Each row is followed by its class number.
[-27 -13 -11 -26  -1  29  20   8   4  11 -11 -11 -20  13 -63 -32  -8  -1
  11   0  10   1  20   8  18   4  -8 -10   7  -3  28  47   6  17 -11]  7
[ -5   7  -7   1 -22 -35  -3  24   4  -2 -14  33  -1  -4  19 -14  -1  31
  -9  17 -36   7  13  12  -2  -6 -15   5  14 -22  31   8 -28   2   5]  0
[-24  -9 -12 -10 -23  13   3   8  18  -3  20  29 -23  -9 -14  34  36 -16
   9  18 -14  14  22  -9   2  34   2 -34   6  -5  25  26 -52  -2 -16]  6
[-11  -5  -4 -12   2  21  10  20  -1  -8 -25  -9   6  38 -23 -25 -39 -27
   0  17  26 -33  -2  23   3 -22 -22  22  -8   5 -14  -6  19 -18 -21]  6
[ 47  -4   2  15  -9 -26   5 -32   5 -15 -22  20  -2 -13  70  13 -21  -5
 -21  -1  -7   4 -18  -1 -26   3  16 -11   0  22 -17 -56 -18 -27  20]  2
[  9  -9   4   0  12   7  11 -18   3  -1 -11  -8 -13   1  -7  -6 -23 -11
 -11 -14  14   1  -1  -4  -3   2   5 -16  -5  14   6  -3   9   5   8]  3
[-19  -6  -8 -15  -9  28  24   0   3  -2   6   8  -5   8 -27   7  -1 -23
  16  14  12  -1  22  -7   5  13  -7  -6   6  -3  -8  11 -14  -5 -27]  2
[ 66  -2   1   8   2 -24  11 -50  -2  -4 -34  -6 -15 -16  62  12 -20  -7
 -20 -38  -3   1 -28   3 -36  12  33 -18  -3  36  -2 -44  -8 -17  53]  1
[ 18 -18 -11 -17 -15  31  17 -34 -19 -12   8  -4 -10   5  11  41  -4 -35
   0   5  13  -2  -5 -14 -24  17  22 -29  -2  17 -20 -19 -33 -21 -14]  1
[-28   2  -8 -25  -3  14  18   6   6  12  -4  -2 -17  15 -35 -26 -14   6
  10 -14   2   4  24   1  12   4 -18  -9   6  -9  29  33  -6  22  -6]  7
[ 15  -7  -1   0  10 -17   7  -5  16  -4 -24   7 -11   2  18 -33 -22  -4
 -12 -14   1   6   2  14  -7  -4  -6   3   0   3  22  -7   4   8  23]  3
[ 18  14   4  11   4 -42   5  39   4  -9 -56 -10  18  20  -2 -79 -46  32
 -14 -16 -22 -17  -2  38   3 -39 -35  41  -7 -10  30  -1  50   0  35]  0
[ 18   9   0   3   4 -36   5   4   4  -1 -37  -4  -2  13   5 -56 -40  36
  -6 -13  -9  -1   2  30   2 -24 -33  20   1  -2  15  -3  26   4  30]  7
[-12   7  -7   1 -17 -28   1  27  15   0  -8  21 -14  -1  -9 -31   9  37
   1  13 -33  22  29   9  11   2 -35  -6   3 -27  51  31 -11  19   8]  4
[-11 -16  -7  -2 -24  11   4  13   4  -9  -1  19 -16   8   7   5  12   1
   6  22 -13  -1  24  -5   9   7 -21  -8   1 -14  22  16 -33  -5 -17]  3
[ 25  -9   1   0 -11 -20   9  -7  -2  -8 -36   5  -1  11  40 -24 -42  15
 -20   9 -12  -6  -6  23 -12 -14  -9  12   5   7   2 -31  -1 -22   9]  7
[ 43  -9   1  12  -4 -22   5 -19   0  -8 -33   4   3  -1  55  -4 -35  -6
 -31   2 -11  -7 -20  14 -20   0  14   4  -6  24 -14 -56  -6 -31  19]  2
[ 76 -13   3  29 -11 -55 -20 -29  -5 -12 -40  17   8 -16 114  12 -15  27
 -44  -2 -38   0 -36  19 -36   1  22   7  -2  22   2 -65 -15 -30  45]  5
[-57   1 -12 -26  -2  39  19  50   1  10  -5   4   6  29 -84 -43 -19  -7
  20  34  22 -25  31   6  32 -24 -42  23  11 -20  10  45  16  11 -46]  2
[-24  -8  -7 -31  18  33  16  28 -13   9 -13 -23  -2  40 -68 -62 -44 -12
   6  -2  35 -28  14  14  26 -24 -53  28  -5  -6  -3  31  46  15 -25]  5
[ 15 -12  -3   3 -22 -16   2   0   8  -8 -16  25 -15  -7  38   1   3   4
 -15  21 -21   4  -6   5  -5  13  -1 -15   1   4  16  -9 -28 -18   1]  5
[ -8  -1  -6 -14   9   9  13  33  -5  -6 -25 -19  -2  42 -42 -74 -58   1
   3  -3   9 -18  18  18  13 -32 -48  30 -13 -12  20  26  43  16 -12]  4
[ 45  -7  -3   5 -12 -22  -3 -22 -14 -13 -23  10   1   1  64  11 -20   3
 -17   0 -16  -8 -18   9 -21   2   5  -1  -5  13  -8 -34 -23 -17  11]  5
[ 32   6   1   4 -18 -43  -9   6  22   4 -16  23 -19 -24  23 -13  12  47
  -9 -13 -44  17   7  11   2  10  -5 -16  10  -8  47  13 -15  16  50]  1
[-24  -3  -8 -14  -9  24  14  10   1  -4   3   1  -9  19 -28   4  -9 -23
   4  21  14  -7   9   4   5   2 -12  -8  -2   6   3  13 -13  -9 -23]  1
[  8   5  -1  -7   7 -17  10  13  -2  -2 -27  -6  -2  15 -22 -44 -48  13
 -12 -17  -3 -11   6  16   1 -18 -18  15  -4  -3  20   4  32  10  16]  0
[ 23  -3  -3  -1   0 -15   6  -4  -5  -3 -35  -6 -11   7   1 -34 -34   8
 -15 -15  -3  -6  -2  17  -5  -3 -16   6  -4  10  23   3  17   5  15]  5
[ 39   2 -10  16 -28 -36   5  -6  -3 -17 -18  30   2 -11  53  17  14  26
  -5  22 -39  13  -4   8 -18   5   0 -15   1  -3  18 -19 -40 -14  22]  4
[-40   1 -11 -23  17  33  27  21   0  -3   0 -13  -3  30 -85 -34 -28 -23
  16   2  36  -9  27   1  20 -15 -40   1  -5  -8  13  40  31  19 -29]  4
[ 16   8   0   0 -18 -37 -10  19  18   6   4  24 -21 -24   2 -15  14  33
 -12 -15 -43  21  17   3   1  17  -9 -19  13 -13  48  15 -22  21  26]  6
[ 16 -23   4 -12  11   9  19 -24  19  -5   5   0 -28 -17  -3  10 -11 -35
 -19 -15   6   7   0  -8 -15  25  31 -46   4  27  23  -6 -16  -3  14]  6
[-15 -11 -12 -10  -3  29  20 -15   2  -3  -6   5  -6  15 -10   9 -15 -33
   2   9  21  -8   6  -5  -4   8  12  -9   3  14 -13  -5 -16 -10 -21]  2
[-14  -3 -11 -17  19   7   9  23  -4   3 -28 -14   1  31 -50 -57 -48  -2
  -4   2  20 -20   9  26  14 -21 -35  28  -7  -1  10  15  44  11 -11]  5
[ 17 -11  -5  -7 -22  -2  -4   3   6   4   0  13 -28 -11   5   0  22  18
  -2  -3 -29  18  14  -2   0  20  -4 -32   7  -2  33  27 -29  13  16]  6
[  1  10  -4  -7 -21  -8   5   6  14   6   2  23 -20 -17 -11  -5  16   8
   1 -16 -14  16  18 -17   8  15   6 -28  10 -13  31  19 -25  24   2]  2
[-40  -8 -18 -18 -14  21  18  35   4   2   7   0 -28   7 -77 -34   7  -2
  13 -11 -11   7  41 -15  23  12 -23 -18   4 -20  49  66  -4  23 -20]  0
[ 12  -8  -4   4  -1 -12   4 -13   3  -7 -19   6  -3  20  44  -4 -20 -20
 -17   0  -1  -4  -8  14 -16  -1  -3   9 -12   5  -2 -29 -17 -18  10]  3
[  5  -3  -9 -15   8   6  27  -5  -3   0 -22 -11 -15  16 -27 -39 -45  -9
   3 -20  15 -12   5  -1  -4 -13  -9   2  -3   5   9   7  20   0   2]  7
[-35  -9 -13 -14  -4  20  17  -4  13   1  10   8 -32  -4 -42   0  13 -15
   8   2   5  16  29 -15  11  24  -1 -37   7  -1  37  41 -27  15 -17]  4
[ -1   3 -11   2 -31 -18   5  23  -1   0   5  33 -14 -11  11   8  30  15
  -7  18 -31  21  18  -2   1  11 -10 -11  15 -14  35  14 -39   0  -2]  0
[ -39  -16  -16  -34   21   68   30    0  -21   10   17  -30  -18   33
 -103  -14  -30  -53   12  -12   58  -25   13  -16   19    4  -21   -4
   -9   16  -13   42   28   10  -44]  5
[-26 -29 -11 -28  13  70  42 -25  -6  -7  14 -24 -24  33 -67   3 -23 -68
  16 -15  57  -8  18 -15   7  13  -8 -27 -12  16 -10  33   2  11 -33]  3
[ 13  -8  -6   4 -17  -8   3  -4   4 -12 -10  23 -12   2  36   4   0  -4
  -6   6 -12   7   8  -2  -8   3 -12 -12   2  -3  12  -8 -33  -8   0]  3
[ -69   -8  -16  -26   -7   56   28   21    1   11   17  -10  -37   19
 -113  -18    8  -29   31   -2   31    1   49  -19   32   18  -33  -18
   -1  -19   35   82   -5   32  -48]  3
[ 24  -2  -6   0  -3 -13   7 -16  -4  -8 -16  -4 -10  -3   7  -9  -7   6
  -4 -11 -11   5   3   5  -9   5   6 -15  -3   4  24  -1 -11   7  19]  4
[ 17   2  -2   1 -12 -23   9   6   6   1  -5  12 -20 -19   2 -17  12  15
  -7 -11 -25  21  16   4   2  14 -13 -16  13  -4  43  18 -22  17  16]  4
[-19  -7 -14  -3 -38   0  -7  18   1   1  18  36 -28 -17   0  22  49  19
   6  37 -36  25  27 -13   9  33 -17 -25  11 -11  44  41 -55   3 -20]  5
[ 17   0   0 -10   9   7  22  -9   4  -3   1  -2 -13   4  -6  -1 -25 -26
  -1 -18  10  -8   0  -9 -15   2  15 -21  -3  13   8  -2  -3   7   5]  6
[ 10  -5   3   4 -15 -10  -3 -10   2 -14 -15  18   0   7  34   7 -17  12
  -6  23 -13  -1  -3   9 -11   2 -12   2  -7   0  -2 -23 -14 -17   7]  3
[-19  -3 -11 -19 -24  15  12  13   4  -1  15  22 -15   0 -20  11  19  -4
  12  31  -8   7  17  -3   5  14  -8 -20  10  -9  15  21 -38  -3 -16]  1
[ 29  -5  -9  -3  -3 -15   5 -12   4  -2  -5  11 -25 -14  20   2   4  -5
 -13 -28 -20  17   6 -13 -10  25   2 -29  -4  11  30   1 -15   3  20]  5
[  1  -6  -8 -14 -16  17  11 -12 -12  -4  -3  17 -12   6   4  19  -4 -16
   9  16   9  -7   2  -7  -8  11  -1  -6   6   5  -5   8 -23  -9 -21]  5
[  6  -4 -12   1 -21  -4  13  -5   3  -9  -8  15 -11  -3   6   9  -2 -18
  -5   5 -12   4   7  -3  -7  18   3 -16  -2   6   8  -8 -36 -13  -8]  2
[ 20   1  -7  -3  11 -17  11  -1  -1  -8 -42 -15   1  17 -12 -46 -50   5
 -12 -15   7 -10  -8  22  -5 -23 -15  11 -11   9   7 -16  34  -9  19]  7
[ 16  -2 -11 -10  16  -3   9  -9  -8  -7 -30 -12  -5  15  -4 -25 -42 -12
 -10 -19  11  -7  -7   8 -11 -13   8  -3 -11  12   4  -9  15   4  11]  0
[  8  -5   1  -6   0  11  19 -19   0  -6   6   2  -5   2  -7  14 -24 -36
  -5  -2  12  -1  -2  -8  -8  15   2  -8  -7  13 -30 -17  -6 -19 -14]  2
[ -8  10  -3  -3 -21 -21   5  27  10   0  -6  17 -21 -11 -31 -30  10  32
   7   5 -31  12  31   0  15   4 -25 -13  13 -25  56  45 -13  21   4]  4
[ -6 -10  -9 -21   3  25  23  -1  -4   3  -1  -9 -26  -3 -55  -9 -14 -24
  -2 -22   8  -5   9 -15   8  16  14 -26   2  14  17  25   0   6  -3]  0
[-20 -24 -10 -27  13  67  53 -50 -10   0  26 -21 -28   9 -68  35  -9 -70
  14 -25  42  -1  12 -30  -6  37  26 -56  -1  25 -17  27 -21   4 -22]  3
[  7  -3  -3 -12   9   8  32 -16  -3  -6 -12  -8  -9   7  -1 -12 -19 -21
  -6 -30  13  -1   3  -4  -7   5   6 -22   2  18   6 -11   0  -1  16]  0
[-19 -18 -15 -32  15  50  28  -6 -12  -4   4 -17 -17  23 -59 -20 -36 -47
  12 -14  37 -22  11 -21   2   3  -8 -13  -9  12  -4  24  14   4 -32]  5
[-18  -7 -11 -22   9  38  22  -8  -7   4   9 -13 -23   9 -54  -7  -8 -32
   5 -15  25   5  19 -13   8  15 -10 -19   3  17  11  29   1  11 -15]  4
[ 36   0  -9   6   6 -37  16   2  -6 -16 -48 -17  12  24  13 -56 -63  18
 -14 -12  -7 -21 -13  33 -12 -32 -22  23 -21   2  10 -37  25 -11  28]  7
[-24  -7  -5 -12 -28  27  13  -9  -1   4  24  27 -29  -8 -15  30  29 -13
  11  17  -6  13  21 -22   3  30   3 -30  20   1  16  34 -53   2 -20]  3
[-42  -1 -16 -19   0  11  20  28  19   9  13  10 -21   1 -71 -30   8   7
  19   5   0  11  32   1  26  11 -26  -7   6 -12  41  46  -4  21  -9]  7
[-23   0 -13 -11  -6   6   7  21  -3  -2  -8   2   3  18 -31 -14 -17   2
   5  23   3 -11  18  16   4 -12 -23  11   6 -14   8  15  -5   0 -22]  1
